151; 154; 108; 139; 111; 52; 147
153; 156; 124; 144; 125; 89; 149
155; 157; 137; 147; 137; 111; 149
>> 154

112; 70; 124; 149; 37 >> 70

218; 89; 207; 132; 83; 34
167; 116; 221; 133; 101; 81
169; 136; 213; 139; 97; 37
>> 89

56; 149; 35; 120; 169
80; 147; 64; 124; 155
>> 149

114; 221; 136; 90; 37 >> 221

66; 80; 42; 101; 146; 167 >> 80
---
37; 150; 50; 58
67; 164; 94; 88
ans = 58, 67

36; 155; 110; 84; 196 ans = 196, 36

97; 213; 137; 187 ans = 187, 97

40; 143; 89; 54
135; 72; 102; 122
ans = 54, 135

140; 127; 123; 126; 48; 100 ans = 100, 140

203; 128; 172; 111; 138 ans = 138, 203
---
170; 176; 101; 131; 57; 120
153; 121; 168; 93; 172; 119
173; 165; 137; 126; 107; 131
-> 121

101; 149; 131; 188; 111; 132; 136
104; 85; 87; 100; 86; 159; 46
167; 157; 121; 160; 95; 84; 176
-> 85

191; 46; 132; 224; 79; 197; 108
157; 76; 132; 204; 33; 193; 97
123; 86; 101; 88; 120; 121; 115
-> 76

186; 83; 102; 200
121; 114; 157; 218
142; 158; 211; 134
-> 114

116; 130; 171; 109; 135; 130; 123
211; 153; 160; 143; 161; 43; 154
137; 103; 115; 115; 96; 142; 123
-> 153

60; 52; 185; 68; 189
183; 188; 78; 177; 79
136; 137; 120; 135; 121
-> 188

145; 137; 124; 122; 157; 132; 116
144; 141; 124; 123; 163; 132; 125
107; 103; 127; 122; 43; 138; 93
-> 141
---
143; 147; 149; 149; 114
199; 215; 190; 211; 45
Answer: 211

207; 59; 201; 160; 87; 135 Answer: 87

57; 51; 52; 43 Answer: 52

47; 37; 214; 56
44; 31; 207; 60
Answer: 207

50; 37; 39; 94; 115 Answer: 94

128; 101; 88; 94; 88; 50; 81 Answer: 50

128; 209; 221; 144; 115 Answer: 144
---
205; 209; 58; 190; 69; 190
207; 213; 66; 199; 68; 182
205; 216; 61; 196; 59; 191
=> 213

92; 101; 209; 173; 128; 209; 164
91; 100; 209; 173; 127; 210; 164
91; 100; 210; 174; 127; 211; 164
=> 100

208; 211; 215; 52; 197; 55
69; 63; 56; 194; 72; 180
201; 199; 216; 54; 201; 62
=> 63

141; 208; 101; 130; 128
193; 149; 86; 144; 105
196; 106; 153; 128; 90
=> 149

219; 156; 125; 105; 123
149; 141; 172; 112; 100
114; 137; 153; 112; 112
=> 141

127; 128; 130; 128; 127; 118; 124
125; 132; 80; 92; 118; 71; 175
96; 160; 153; 167; 203; 105; 31
=> 132

127; 178; 154; 158; 123
131; 132; 124; 217; 140
121; 124; 121; 169; 177
=> 132

157; 132; 54; 80; 132
157; 146; 51; 91; 125
175; 143; 60; 108; 114
=> 146
---
Input: [[122, 89, 155, 104, 143, 171, 162], [116, 145, 101, 172, 123, 103, 113], [162, 154, 82, 147, 76, 55, 44]]
Output: 172, 44
Input: [165, 45, 128, 102, 145]
Output: 165, 45
Input: [[200, 73, 131, 106, 114, 152], [137, 120, 120, 114, 122, 119], [129, 136, 134, 134, 134, 136]]
Output: 200, 73
Input: [[83, 79, 117, 106, 173, 196], [132, 125, 92, 102, 93, 218]]
Output: 218, 79
Input: [[136, 126, 134, 119, 121, 128, 149], [151, 145, 138, 137, 114, 140, 50], [118, 125, 119, 129, 141, 132, 104]]
Output: 151, 50
Input: [196, 116, 44, 101]
Output: 196, 44
Input: [[172, 122, 130, 107, 54, 123], [62, 116, 101, 112, 186, 123]]
Output: 186, 54
---
Input:
[[90, 75, 76, 192, 100, 193, 142],
 [126, 130, 125, 145, 129, 128, 136],
 [104, 84, 80, 162, 119, 211, 115]]
Output: 125

Input:
[[122, 143, 123, 221, 226],
 [123, 128, 126, 216, 214],
 [123, 73, 163, 44, 62]]
Output: 126

Input:
[[124, 103, 123, 132],
 [130, 129, 128, 134],
 [195, 111, 214, 100]]
Output: 128

Input:
[[121, 168, 118, 124, 141, 111],
 [133, 149, 118, 100, 148, 45],
 [140, 192, 167, 122, 226, 135]]
Output: 118

Input:
[[178, 93, 49, 89, 129],
 [83, 60, 126, 127, 129],
 [115, 118, 112, 127, 129]]
Output: 126

Input:
[[46, 185, 148, 84, 94],
 [119, 176, 138, 83, 56],
 [74, 116, 158, 187, 166]]
Output: 138
